Below are the code and all the weights of a small trained network. Each question names an input and a class and asks about switching units off, where a switched-off unit gives its printed mean instead of its output.

import numpy as np


def w(rows, s, z=0):
    codes = np.array(rows[::2]) - 128.0
    scale = np.full(codes.shape[1], s)
    scale[-1] = z or s
    return codes * scale


def f(y):
    return y / 2 * (1 + np.tanh(0.7978845608 * (y + 0.044715 * y**3)))


def log_softmax(a):
    a = a - a.max(-1, keepdims=True)
    return a - np.log(np.exp(a).sum(-1, keepdims=True))


def net(x, mask):
    res = np.array(x, float).reshape(1, 3) / 4 @ E
    y = f(res @ A[0][:, :-1].T + A[0][:, -1])
    res = res + np.where(mask, y, B[0][:, -1]) @ B[0][:, :-1]
    return log_softmax(res[-1] @ U[:, :-1].T + U[:, -1])


A, B = {}, {}
E = w([
[14,221,159,216,105,107],'x0',
[107,1,195,159,72,183],'x1',
[93,151,203,60,228,191],'x2',
],0.0089)
A[0] = w([
[185,87,84,129,188,128,22],'n0',
[186,101,98,65,134,128,56],'n1',
[156,147,67,113,184,54,38],'n2',
[163,28,177,150,111,222,140],'n3',
[160,176,59,75,212,57,48],'n4',
[116,132,149,46,202,230,73],'n5',
[255,103,147,59,149,185,114],'n6',
[89,151,188,192,152,92,49],'n7',
[247,99,82,69,156,88,192],'n8',
[186,113,47,135,35,71,47],'n9',
[133,78,164,142,96,159,1],'n10',
[167,73,75,76,153,116,37],'n11',
[181,202,6,37,211,136,140],'n12',
[172,70,100,92,139,127,34],'n13',
[153,42,205,136,92,220,72],'n14',
[109,130,154,85,203,187,22],'n15',
[198,71,67,69,159,156,115],'n16',
[152,101,39,128,46,94,48],'n17',
],0.0094,0.0058)
B[0] = w([
[152,177,132,214,163,154,149],'n0',
[87,193,107,187,169,164,168],'n1',
[207,177,147,161,40,222,163],'n2',
[203,172,98,82,42,142,218],'n3',
[238,171,153,88,67,187,200],'n4',
[213,49,210,117,209,51,205],'n5',
[55,146,72,178,161,72,225],'n6',
[60,191,100,203,158,118,151],'n7',
[115,186,73,119,135,59,241],'n8',
[197,56,255,129,212,40,185],'n9',
[205,221,193,196,103,192,142],'n10',
[58,182,123,220,179,161,164],'n11',
[211,164,100,89,34,114,254],'n12',
[111,215,102,231,129,124,156],'n13',
[202,181,117,104,41,148,203],'n14',
[199,84,216,196,170,64,165],'n15',
[47,165,68,177,168,82,209],'n16',
[192,57,214,144,205,74,172],'n17',
],0.0086,0.011)
U = w([
[197,76,244,106,200,70,109],'0',
[193,162,130,99,18,171,24],'1',
[56,189,108,177,156,133,163],'2',
[118,108,110,35,72,72,206],'3',
[131,50,97,57,177,191,2],'4',
],0.011,0.0062)

Each question gives the input, the list of numbers given to net, and the class t.
The units are the neurons (one row each of A and B). Each row of codes is followed by its name. A weight is (code - 128) times the scale printed after its matrix; where a second scale follows, it is the last column's (A, B and U).
mask holds one flag per neuron, in row order. A switched-off neuron (its flag False) gives its mean, the last column of its row in B, instead of its output. The means were averaged over made-up inputs and are rounded, as every weight is.
A unit's drop is (log p(t) with every unit on - log p(t) with that unit switched off) / (log p(t) with every unit on - log p(t) with every unit switched off).
The circuit of an input: a set's keep is (log p(t) with only the set's units on - log p(t) with every unit switched off) / (log p(t) with every unit on - log p(t) with every unit switched off). Starting from the 12 units with the biggest drops (on a tie, the unit counted first), units are removed one at a time, each time the one whose removal leaves the highest keep (on an exact tie, the one counted first), for as long as the keep stays at least 0.8.
circuit, biggest first: the units of the circuit, biggest drop first
most important unit: the unit with the biggest drop
k most important neurons: the k neurons with the biggest drops, biggest first
drop when u is switched off: that unit's drop, to one decimal
input [5,8,7], class 1: 4 most important neurons => n14, n3, n9, n17
input [6,7,6], class 1: circuit, biggest first => n14
input [-6,-1,5], class 2: 2 most important neurons => n6, n16
input [3,-4,-4], class 0: circuit, biggest first => n3, n9, n16
input [-7,-8,1], class 1: 3 most important neurons => n12, n4, n2
input [-7,2,-7], class 0: 3 most important neurons => n9, n17, n7
input [-1,3,2], class 3: 2 most important neurons => n4, n12
input [8,-3,-8], class 0: 2 most important neurons => n9, n17
input [-4,-7,4], class 1: 2 most important neurons => n12, n4
input [-7,-6,-1], class 2: 3 most important neurons => n16, n6, n11
input [1,3,2], class 3: 3 most important neurons => n4, n12, n2
input [2,3,3], class 3: 4 most important neurons => n9, n17, n4, n2
input [8,2,8], class 0: 2 most important neurons => n5, n15
input [-4,5,3], class 1: circuit, biggest first => n3
input [-7,-8,3], class 1: 3 most important neurons => n12, n4, n2
input [-5,4,-5], class 0: 3 most important neurons => n9, n17, n12
input [-8,-5,4], class 2: 2 most important neurons => n6, n16
input [-6,-8,3], class 1: drop when n12 is switched off => 2.9
input [-5,-3,-5], class 0: drop when n9 is switched off => 2.7
input [-2,2,-3], class 3: most important unit => n5
input [-8,-3,1], class 2: drop when n0 is switched off => 0.0
input [7,3,7], class 0: drop when n8 is switched off => 0.2
